Below are the code and all the weights of a small trained network. Each question names an input and a class and asks about switching units off, where a switched-off unit gives its printed mean instead of its output.

import numpy as np


def w(rows, s, z=0):
    codes = np.array(rows[::2]) - 128.0
    scale = np.full(codes.shape[1], s)
    scale[-1] = z or s
    return codes * scale


def f(y):
    return y / 2 * (1 + np.tanh(0.7978845608 * (y + 0.044715 * y**3)))


def log_softmax(a):
    a = a - a.max(-1, keepdims=True)
    return a - np.log(np.exp(a).sum(-1, keepdims=True))


def net(x, mask):
    res = np.array(x, float).reshape(1, 4) / 4 @ E
    y = f(res @ A[0][:, :-1].T + A[0][:, -1])
    res = res + np.where(mask, y, B[0][:, -1]) @ B[0][:, :-1]
    return log_softmax(res[-1] @ U[:, :-1].T + U[:, -1])


A, B = {}, {}
E = w([
[254,130,29,45,91,191,60],'x0',
[182,123,135,201,38,6,60],'x1',
[40,4,66,228,122,195,59],'x2',
[40,176,26,118,7,118,216],'x3',
],0.0057)
A[0] = w([
[85,47,79,179,111,192,79,155],'neuron 0',
[196,133,60,84,104,166,70,77],'neuron 1',
[91,68,91,178,114,176,82,137],'neuron 2',
[82,137,120,71,205,242,205,66],'neuron 3',
[75,56,77,169,147,215,101,107],'neuron 4',
[73,140,119,61,214,224,187,76],'neuron 5',
[153,137,146,197,19,3,50,7],'neuron 6',
[198,134,61,83,107,178,71,78],'neuron 7',
[56,147,194,197,166,78,157,122],'neuron 8',
[205,118,63,78,99,167,77,71],'neuron 9',
[65,121,200,193,154,91,190,130],'neuron 10',
[81,158,74,110,52,135,189,95],'neuron 11',
[179,212,167,75,118,111,179,100],'neuron 12',
[84,53,79,172,114,180,73,153],'neuron 13',
[76,173,54,123,56,128,191,30],'neuron 14',
[51,111,200,185,156,70,183,127],'neuron 15',
[153,214,145,60,144,102,169,97],'neuron 16',
[188,101,209,132,246,138,62,132],'neuron 17',
[85,157,66,122,61,124,193,70],'neuron 18',
[87,165,71,123,54,136,190,89],'neuron 19',
[168,223,158,71,119,96,166,105],'neuron 20',
],0.0065,0.0015)
B[0] = w([
[129,161,164,167,175,79,195,212],'neuron 0',
[55,94,83,53,122,150,202,189],'neuron 1',
[122,169,157,178,182,73,193,190],'neuron 2',
[143,209,63,148,107,92,8,209],'neuron 3',
[136,170,137,168,156,79,159,200],'neuron 4',
[136,194,63,144,96,98,3,207],'neuron 5',
[122,198,51,125,101,110,5,234],'neuron 6',
[81,104,96,79,123,143,187,193],'neuron 7',
[82,107,100,69,107,162,160,203],'neuron 8',
[66,91,95,65,120,136,191,193],'neuron 9',
[67,88,76,61,104,155,159,203],'neuron 10',
[182,80,186,161,98,170,99,186],'neuron 11',
[120,167,166,184,184,67,200,203],'neuron 12',
[131,167,166,168,177,76,210,206],'neuron 13',
[183,74,182,158,100,180,101,189],'neuron 14',
[75,93,78,52,112,165,164,211],'neuron 15',
[135,171,147,187,171,73,167,196],'neuron 16',
[206,25,213,146,74,212,104,253],'neuron 17',
[187,63,189,156,80,183,93,182],'neuron 18',
[180,80,188,166,96,182,99,185],'neuron 19',
[132,156,151,174,169,79,185,204],'neuron 20',
],0.0071,0.0055)
U = w([
[128,159,175,189,182,73,222,73],'0',
[178,42,226,146,97,238,88,126],'1',
[65,86,63,15,118,176,194,60],'2',
[124,188,52,139,115,109,2,255],'3',
],0.0093,0.00079)

Each question gives the input, the list of numbers given to net, and the class t.
The units are the neurons (one row each of A and B). Each row of codes is followed by its name. A weight is (code - 128) times the scale printed after its matrix; where a second scale follows, it is the last column's (A, B and U).
mask holds one flag per neuron, in row order. A switched-off neuron (its flag False) gives its mean, the last column of its row in B, instead of its output. The means were averaged over made-up inputs and are rounded, as every weight is.
A unit's drop is (log p(t) with every unit on - log p(t) with that unit switched off) / (log p(t) with every unit on - log p(t) with every unit switched off).
The circuit of an input: a set's keep is (log p(t) with only the set's units on - log p(t) with every unit switched off) / (log p(t) with every unit on - log p(t) with every unit switched off). Starting from the 12 units with the biggest drops (on a tie, the unit counted first), units are removed one at a time, each time the one whose removal leaves the highest keep (on an exact tie, the one counted first), for as long as the keep stays at least 0.8.
units of the circuit, in order: the units of the circuit, biggest drop first
top k neurons: the k neurons with the biggest drops, biggest first
drop when u is switched off: that unit's drop, to one decimal
input [6,-7,1,3], class 3: units of the circuit, in order => [neuron 3]
input [2,-1,-7,7], class 0: top 3 neurons => [neuron 12; neuron 20; neuron 16]
input [2,5,6,7], class 1: top 3 neurons => [neuron 18; neuron 14; neuron 19]
input [-8,6,-2,7], class 2: top 2 neurons => [neuron 15; neuron 10]
input [8,6,0,-6], class 2: units of the circuit, in order => [neuron 1; neuron 9]
input [7,-2,-7,-6], class 0: top 3 neurons => [neuron 12; neuron 16; neuron 20]
input [6,6,7,7], class 0: units of the circuit, in order => [neuron 13; neuron 0]
input [8,7,-6,1], class 2: top 2 neurons => [neuron 1; neuron 9]
input [5,5,-6,3], class 0: top 2 neurons => [neuron 12; neuron 20]
input [-4,-6,-1,0], class 3: units of the circuit, in order => [neuron 3; neuron 5]
input [5,-6,4,-5], class 3: top 2 neurons => [neuron 3; neuron 5]
input [7,5,-7,-2], class 0: top 3 neurons => [neuron 12; neuron 20; neuron 16]
input [5,5,-8,-8], class 0: top 2 neurons => [neuron 12; neuron 20]
input [-4,6,-1,-2], class 3: units of the circuit, in order => [neuron 6]
input [7,-8,-1,2], class 3: drop when neuron 3 is switched off => 1.2
input [1,1,-3,7], class 1: drop when neuron 16 is switched off => 0.0
input [-1,-5,2,-4], class 3: drop when neuron 6 is switched off => -0.1
input [4,-6,3,6], class 1: drop when neuron 3 is switched off => -0.2
